Rows lie near named flat spaces through zero. A row that begins with a name and a colon came from that space; any other row is followed by the name of its block's space that it lies nearest.
j934j917: [ 109 -153   69  -52   74  -80  -16   62   -7   55   64  168  -24  109
   -9  -83 -131 -185 -128  -42 -197   69  -16   91  248 -112   -9]
j849j704: [  42  -13 -267  -45  174   26 -143 -137  151  -69  -32  144 -122 -229
  -49   21 -148  122  182  -17   85   24  140    3  151 -196 -161]
j386j184: [101 -41 -29 109  87  86  22 -67 107  93 -23 -28  -3 -34  54 133 -49  35
  -2 -34 181  81 -87  55 -84  -6 -31]
j618j255: [  45 -192  188  -65  -20  -50   13  195   65   -2  197   75   48  161
   94  -88  -10 -199 -169  -28  -74   10  -26   25   71  -75  117]
j479j162: [-182  155 -285  -84   21  -18  -53 -232 -195   68 -244  -18  -59 -179
  -50  139  -82  143  139   18   24 -122  -60 -108   61  -74 -172]
j386j184: [ -46    5  182   95 -115 -139   94  341  159  -38   15  -73  212   73
   98  105   14  -89 -100   58   36   16    9  -25 -311  112  212]
j386j184: [-153 -195  102   50  230 -170  -91   10   33  229 -164  251 -103  -10
  -10  -23 -104 -119 -154  110  -38 -185  155   -4  255  -67  124]
j479j162: [ 211  -37   57  124  -23  -52  101   68   50   38   35  244 -141   78
 -148 -247  -91 -130 -104  -11 -161  343   79  251  129  -21   27]
j849j704: [ 118  124 -156  -55   15  126    0 -205 -239   94   18  163  -16   31
  -64 -200  -96  -43  -64  -76   13  -81 -138  157  340 -119  -58]
j849j704: [-110 -199  267   10 -103  -87  -43  111  -57  136   92   14   18  127
  155  139  141 -131   -9  193    0 -128  -70 -113   26  131  -21]
j386j184: [-186 -146    0  -85   65 -246 -128  140   -3   35 -165  274 -262  -48
   60   95  -10   34   24   95 -153 -212  249  -60  -20 -149  -43]
j934j917: [  72   75  -50  -55  -54   25  -12   35  -51  -17   21  -74   36   45
   59   97   11   37   -6  -97  -24   27 -144  -10 -152    1  -46]
j479j162: [  72   69 -107  -12   92  -40   18   21  135 -108 -131 -138  157 -100
 -129   51 -205   29  -28  -94 -189  288  -13    0  -76  -66   34]
j934j917: [ -46  -11  -89 -230 -134   69  -26  131  -96  -97  311  168  -75  152
    7 -369   -8  -63 -133 -115 -177   58  -17  -60  281  -43  -15]
j618j255: [ 126   59  -97  131   67  -43   -4 -108  228 -142 -131 -136 -107 -212
 -148   40    1   72  103  -27   79  267  170   94 -202    7  -14]
j934j917: [  34  126 -302  -53  208   66 -139   -8  136   22  -60    6  -22 -107
   46  189 -137  241   86 -209   80   26  -79 -115 -181  -49  -95]
j618j255: [ 244 -178  174   62   28 -133  -12  138  252  -21  171  142 -160   50
 -134 -202  -15 -208  -87  -50 -149  498   84  160  -39  -83  110]
j479j162: [   1   49  -26  -26   55   44   -9 -110 -118  118 -182   18  -36   -1
 -173 -217 -104    2 -296  -56 -230  246  -80   78  106  -74  158]
j849j704: [ -28  380 -304  -43  -93  110   36  -53  -55 -198 -264 -212   13 -156
 -231 -130  -57  333  -64 -137 -236  343   19  -17 -283   55   43]
j479j162: [  -9  375 -554 -144  -60  257  -21 -260   -8 -246 -137 -439  202 -289
  -35   76 -155  264  -31 -231  181  134 -209  -89 -127  -44 -102]
j479j162: [ -50    1  -53  -11 -113 -331  -13  260  -23   13 -175  219 -181   22
   51   29  -78 -146 -206   12 -153  -28  130  102  -77  -36   26]
j618j255: [  25    5   92  134  121  -59   12 -143   47    5 -228 -128   27 -122
 -102  158   28   46  129   90   14  -23  104   47 -123    9   26]
j479j162: [ 189  -32  205   74  154 -193   62   14  -16   98    1   59  -17  153
 -132  -43  -12 -238  -12 -127 -159   58  -11  146    2  -13  111]
j386j184: [-186   39 -229 -158   77   40  -45  -99 -170   24 -169  199 -138  -87
  -65  -60 -136  206   66   -3 -190 -102   82  -78  175 -204 -121]
j479j162: [  59  -93 -150 -122  -65  274    4 -198   35 -105  210 -137   20  -96
   16   95  -38  163  293    2   23  307 -178 -130   71 -115 -328]
j479j162: [ -75 -108  197   29 -109  -47   -7  167   62   -1  137   38  -22   66
  109   50  169  -16   83  132   74  -76   58  -78 -147   79   33]
j934j917: [  34 -102  -28   23  381   -9 -124 -220  202   26  -74  -20  -83 -158
 -179   31  -77   76  186  -67  -28  106  141  -68   81 -105  -11]
j479j162: [ -70   -6 -126   14   63 -177 -114  -87  -23  110 -292  148 -142 -192
 -102  161 -135   60  110  140 -146  131   61  -15   32 -105 -142]
j849j704: [  -1 -181  209  -44  -12 -141   -4  182   76   36  329  104  102  159
   98   -8   29 -286   89   32   43  -96  -41  -82  157   18   16]
j386j184: [ -51   17  -95 -166   94  138 -112 -247 -113  -32   91   20   25  -72
 -130 -268  -27    5   20  -16  -41  -67   -2  -55  393 -141   11]
j386j184: [ -19 -152  163    2   32  -67   20  203  217  -41   60 -106  199   19
  110  112  -52 -118 -120    7   55   20  -15  -45 -161  -72  190]
j618j255: [  86   86  169   86   89    3  102  -93  -56  -22 -192 -156  113   10
 -126  -60   47  -23 -113  -49  -37  -78   40  166 -161  -66  266]
j849j704: [-143   42  -90 -130 -200   59   68   17 -351  126 -113  245   34   51
   45  -38 -142   60  -59  142 -204  -66 -157   17  204 -180 -109]
j386j184: [ -64  -30  233   -6 -187   86  152    5 -216   21  181  -57  184  181
  104  -51  155 -133   37  118  101 -289 -111   -1  116   70   40]
j849j704: [-103  -31  160  -49 -106 -260  -35  232   53  -66   41  -64   25   55
   12   28  103 -157  -38   35 -119    7   63 -103 -177   85  124]
j618j255: [ -97 -197  330   68  -66 -269  -24  226   23  141  155  227   23  123
  114   68  112 -279  104  243   74 -239   76  -43   83   68   61]
j618j255: [ -96  132  -19  -76  -55  115  -45  -32 -267  170   79  239    7  105
  -36 -251   31   56  -34   43  -44 -143 -114  -34  231    8   52]
j479j162: [ -61  -54   23 -114 -114  180   -8  120   -4  -78  233  -92  118  114
  206  -21   80   41  -99  -32   99 -152 -102 -117    2   52   13]
j386j184: [ 151  -91  146   28  118  -53 -110   18  103   34   86  134 -100   18
  -30  -45   76  -50   56   -4    7   14   73   80  -41  -85   72]
j849j704: [ -56   44  292  120  -94 -281   77   83 -259  212 -241  196 -199  151
 -135 -102  159 -134 -119  120 -242  -45   84  151 -141   74  188]
j618j255: [  60  125  126   63    2   75   50  -26  -92   63  145  -39  139  134
  -28  -80  121  -33   90  -32   92 -129 -105   -3    6  158   79]
j479j162: [ -73   74 -199 -116  -84  155   45 -122 -106  -94   44 -119   35  -52
   52   69  -16  137  142  -47   61  -54  -99 -101   27  -41 -192]
j386j184: [  34 -156  248  -32 -184 -227  -73  240  -42   49  287  218  -57  189
  132  -38  150 -312   24  139  -20 -130    2    7  137   89  -33]
j479j162: [-246   63  -88 -158 -134   -3   71  158 -206    1    8   48   52  130
  133  -49  -30   17 -154  -49  -74 -271  -55 -123   58   13   22]
j934j917: [-252 -218  -99 -234  186  -84 -215   43  -21  128  -32  106 -110   -8
  212  302  -80   88   60  -28  -72 -285  -44 -304   65 -149 -176]
j934j917: [  80 -100  162  124   66  106   69  -13  226  -57   42  -43   23  -55
 -149 -177   11   36  -18   55  -11  332  124   73  -69  -38  177]
j849j704: [  63   25  -65  -89   91  270   89 -102 -172  169  244  195  344  160
  -36 -359 -296 -175 -195  -80    7  -51 -291   70  667 -141   96]
j618j255: [ -27  -35   98  103  -18  -92  -23 -130 -162  189 -137  120 -189   -4
   -2  137  126   -1  148  164   40 -128   14   43   -2   57 -126]
j849j704: [ -28  -92  -86   45  225  -87 -143  -85  188   27 -101  -34  -36 -155
   53  191  -66  -17   32    5  182 -156  111  -53   61   -6  -39]
j849j704: [-107  -52  -78 -140   63 -108 -197 -295 -296  135 -194   39  -75  -88
  -33   93  -41  -94   20  131 -148 -243  -57  -57  432  -68 -201]
j618j255: [  38 -120  355  -77 -117 -186   34  211 -244   94   -2   62  133  276
  127   60   59 -275 -210   60 -258 -252 -128   91   11  -54  136]
j618j255: [ -34  -85  161  -46  -41 -208  -48  208   98 -101  -75   58  137  -49
  -44  -79  -79 -167 -160  134 -189   32  146   55    8 -159  233]
j618j255: [ -78   19   67  -35   -6  101  -23 -114 -228  145   49   97   17   91
   38 -132   85  -29  -60   56   86 -301  -79    2  230    7   56]
j934j917: [-104 -214  191  -13  -64  -65  -15  104    8   61   -2   65 -161   41
  154  150  149   13   15  118   39 -108   53  -44 -211  -81    5]
j849j704: [ 202    6  251  -15 -234   14  156  -20 -250  -30  100  -55   29  204
  -90 -161  127 -176  -52   10 -248  183 -150  194    2  -13   20]
j934j917: [ -36  -52   57   17  112  -42  -47  -54   13   44 -157  -17  -45  -56
  -36  100    6   69   29   37  -69  -24   60  -20  -87  -56   27]
j479j162: [-105  -14  -88  -75  -64  -35   31  152  226 -209   14 -222  127 -111
   20   57  -80   26  -58  -52  -10  212   38 -133 -213  -39   75]
j934j917: [ -35 -228   68   75  150 -150  -29   26  125  108  -62  300 -242  -41
  -41  -47  -74  -80    7   99  -35   26  234   71  161 -122   -6]
j386j184: [-101 -235   79 -113   27  -73 -109  116  120  -21  106   78    3  -39
  194  146    8  -67   37   86  123 -215   53  -98   -7 -201    8]
j386j184: [  97 -109  149   82  126    7   21   24  233  -75  -45 -232   61  -25
   10   90   34  -20 -118  -76   61   99   53   44 -256  -14  179]
j386j184: [  20  -23  -53   28  -42   50    0  112  189 -201  -13 -222  -87  -21
   90  101   88  149  -78  -87    7   95  124  -46 -278  165  -45]
j479j162: [  14  -80   51  -20  -75   10   58  -88  -86   20  121   46 -133   37
    1   50  100  -10  250   41   15   40  -36  -19    2  -39 -189]
j618j255: [ -11  279 -361  -71   54  137   86 -104  -68 -144 -257 -240   70  -99
  -54   81 -158  268  -71 -262  -75   35  -66  -10 -199  -39  -46]
j934j917: [ -44  124   29  -46   22  115   66  -92 -148   40   31    5  239   36
 -141 -252  -77  -37  -55    1  -62  -31  -98    8  229  -66  177]
j386j184: [ -33   33  -64  -30    3  167   64  -75  -12 -107   24 -192  189  -37
  102  188   -6  142  177   -4  127 -189  -60  -90  -49   -5 -116]
j934j917: [  14 -178   68   98  137 -336   -7 -132  -48  213 -213  236 -286  -64
  -88  213  -63 -188  207  113  -75   10  102   97   97 -129 -186]
j849j704: [-176   92   14   43  -82 -264   46  183 -108   91 -393   53  -27  -18
   34  109  -52  -38 -283   58  -96 -149   66   69 -256  -31  206]
j386j184: [  -6   17 -174 -142  100  -49 -110  -38  143 -218 -121 -171  -71 -170
 -116  -10  -76  105  -43 -143 -195  212  125  -65 -118 -134   10]
j849j704: [  78  111  -74   91   53   53   34 -168 -192  200  -79  132  -49   49
  -50   11  -45   19   66   -8   26  -58 -122   91  167   73 -128]
j849j704: [ -71   26  -39   -2   42 -199 -138  -23  -85  140 -143   44  -32  -30
   58  120  -12 -141 -108   40   60 -236  -28  -17  102   63    4]
j934j917: [-148   60 -135  -67  -78   44    6  128  -13  -14  -71   25   85  -24
   17   -5 -134  134  -89   31 -147  117  -39 -117    0   18  -15]
j934j917: [ -64  -80  137  -77 -130   51   33   87  -20 -102  186 -123  115   86
  103   59  122   -6  113   64  -15  -80  -40 -129  -44   57  -49]
j618j255: [  53  133  -23  -20 -128   27  109  118  -15  -95   86  -75   57   87
    0 -120   31  -24 -111 -139    7   79  -64   54 -171   29  113]
j934j917: [-160 -134  -73  -40  134 -238  -54 -112  -56  109 -223  129 -131 -102
 -153   78 -195  -86   92  112 -304  112  108  -93  326  -55 -188]
j618j255: [ 132 -158  362  159  -40  -70   15   89  102   40   27   83 -110   49
  -26   21  197  -36   92  173  -22  129  117  127 -245   -1   99]
[ -34  201 -311   30  106  -43 -103 -136   17   17 -261  -27 -171 -186
  -92   76  -61  184   10 -101   37   54   59  -21 -110   56  -82] -> j934j917
[ -48   19  -50  118   75   -6  -54  -60    1  146 -190   62 -108  -68
   35  141    7  115   -2   72  106  -84   33    3  -63   85  -44] -> j849j704
[-199   99 -141 -109 -246   88   74  106 -182  -18   27   79  -13   45
   77  -81   -4  128  -42   46  -54  -26  -66  -98    9   23  -76] -> j479j162
[  60   67  -57 -105 -149   70  -67 -165 -219  -52   46  -53 -136    8
  -12  -39  152   44   78    2  -62  -11  -80   16   52   17 -178] -> j849j704
[ -36  221   45  -14 -212  -86   40   25 -214   -2  -63  -64  169   26
 -103  -80   45  -78  -16   88 -125   28 -115   13  -23   92   83] -> j618j255
[ 205  146 -193   96   -8  253   66  -76  136 -148  -34  -56 -121 -108
  -19  -74   21  265  -23 -147  192  180   59  188 -285  -65    7] -> j849j704
[ -33 -136   25   22  100  -97 -103  -18   47  140   -4  163  -73  -40
   74   93  -34  -95   25   88  123 -140   27   -9  138  -64  -35] -> j386j184
[  24   68  -42  152   69  -50  -10 -103   59   38 -249 -117  -20 -133
  -20  193    3   64   12   42  125  -22   47   58 -166   80   -2] -> j934j917
[  -3  322 -319  -69  -37  167   39  -95 -113  -95 -186    4   52 -126
 -237 -245 -182  263  -68 -102 -230  299  -31   41   14  -82   28] -> j849j704
[  54 -120   87  -83  -29  -73  -17 -105  -50  -28  121 -116  -85   44
  -32   47   93 -141  117  -34  -93  111  -72  -46   44  -13 -132] -> j934j917
[  25 -142  185    2  -63  -55   90  226   64   23  204  111   74  161
  176  -55   21 -229 -161  -19  165 -178  -21   85  -18  -92  180] -> j849j704
[  34 -150  194   80  146  -89   17  -73  -92  203  -74  163 -124  119
  -67  -81   -3 -157 -108   33 -117  -64   46  112  216   -4   60] -> j386j184
[ -45  -95  272  -39 -240   99   56  131   45 -124  165 -220  312   39
   12  -59   81  -56  -44  202 -110  229 -104  -93  -63   36  139] -> j618j255
[ 246  153 -345  -57  107  180  -75 -395 -119  -61  -48  100 -147 -175
 -187 -117 -133  138  204 -105  -28  133  -24  172  302 -198 -286] -> j849j704
[  23  137 -203   40  -61  -47  104  115  146 -202 -303 -103 -136 -166
  -58  140  -78  266  -14 -109 -114  294  149   80 -538 -110   -2] -> j618j255
[  51 -153   24  -73  -15  -39  -32  187   19    0  199  267  -95  154
  125 -168  -54 -162 -183  -41  -45 -119   67   79  267  -55   -4] -> j934j917
[ 306  -74  182  138  166  151   32 -256    5   98   83  -17   76   63
 -189 -202  -30 -147  -40  -10  -45  220  -81  215  314   10   55] -> j849j704
[ 110  -58  160    6  -81  -37   50  -26 -134    8  136  -21  -20  167
    0  -42  108 -173   29    6  -96  -35  -54   62  147  117  -90] -> j386j184
[ -11 -158  212  131  266 -404 -131  -27  116  220 -273  145 -135  -84
 -145   32  -50 -295 -150   87  -52  -22  180  109   52  -87  247] -> j386j184
[  60  -32   53    1  -50  -72    9   22   -3    6   48  -47   26   43
  -15   40   -4 -112   10    3  -79  131  -73    0   18   52  -51] -> j618j255
[ -61  -26  -26 -119  -55   69  -56   -2 -107   39  142  209  -39   18
   45 -115   15   24   78   59   29 -118  -32  -35  157 -150  -40] -> j386j184
[ -39  -28  -68  101  -16 -175  -59   31    1  167 -139  209 -230  -61
   84  192    3  -13   56   99  132  -71   46   38  -75   27 -129] -> j386j184
[-126  -76 -112 -182  -55   98 -102   32   53 -129  230   48  -51  -53
   89  -35   44  116  177   23   46  -52   45 -196   81  -82 -143] -> j849j704
[ 189 -217  272   21  -10  164   28   10   92  -65  316  -69   20  149
   92   -1  173  -40  119   14   50   34  -32   28  -12   24  -50] -> j479j162
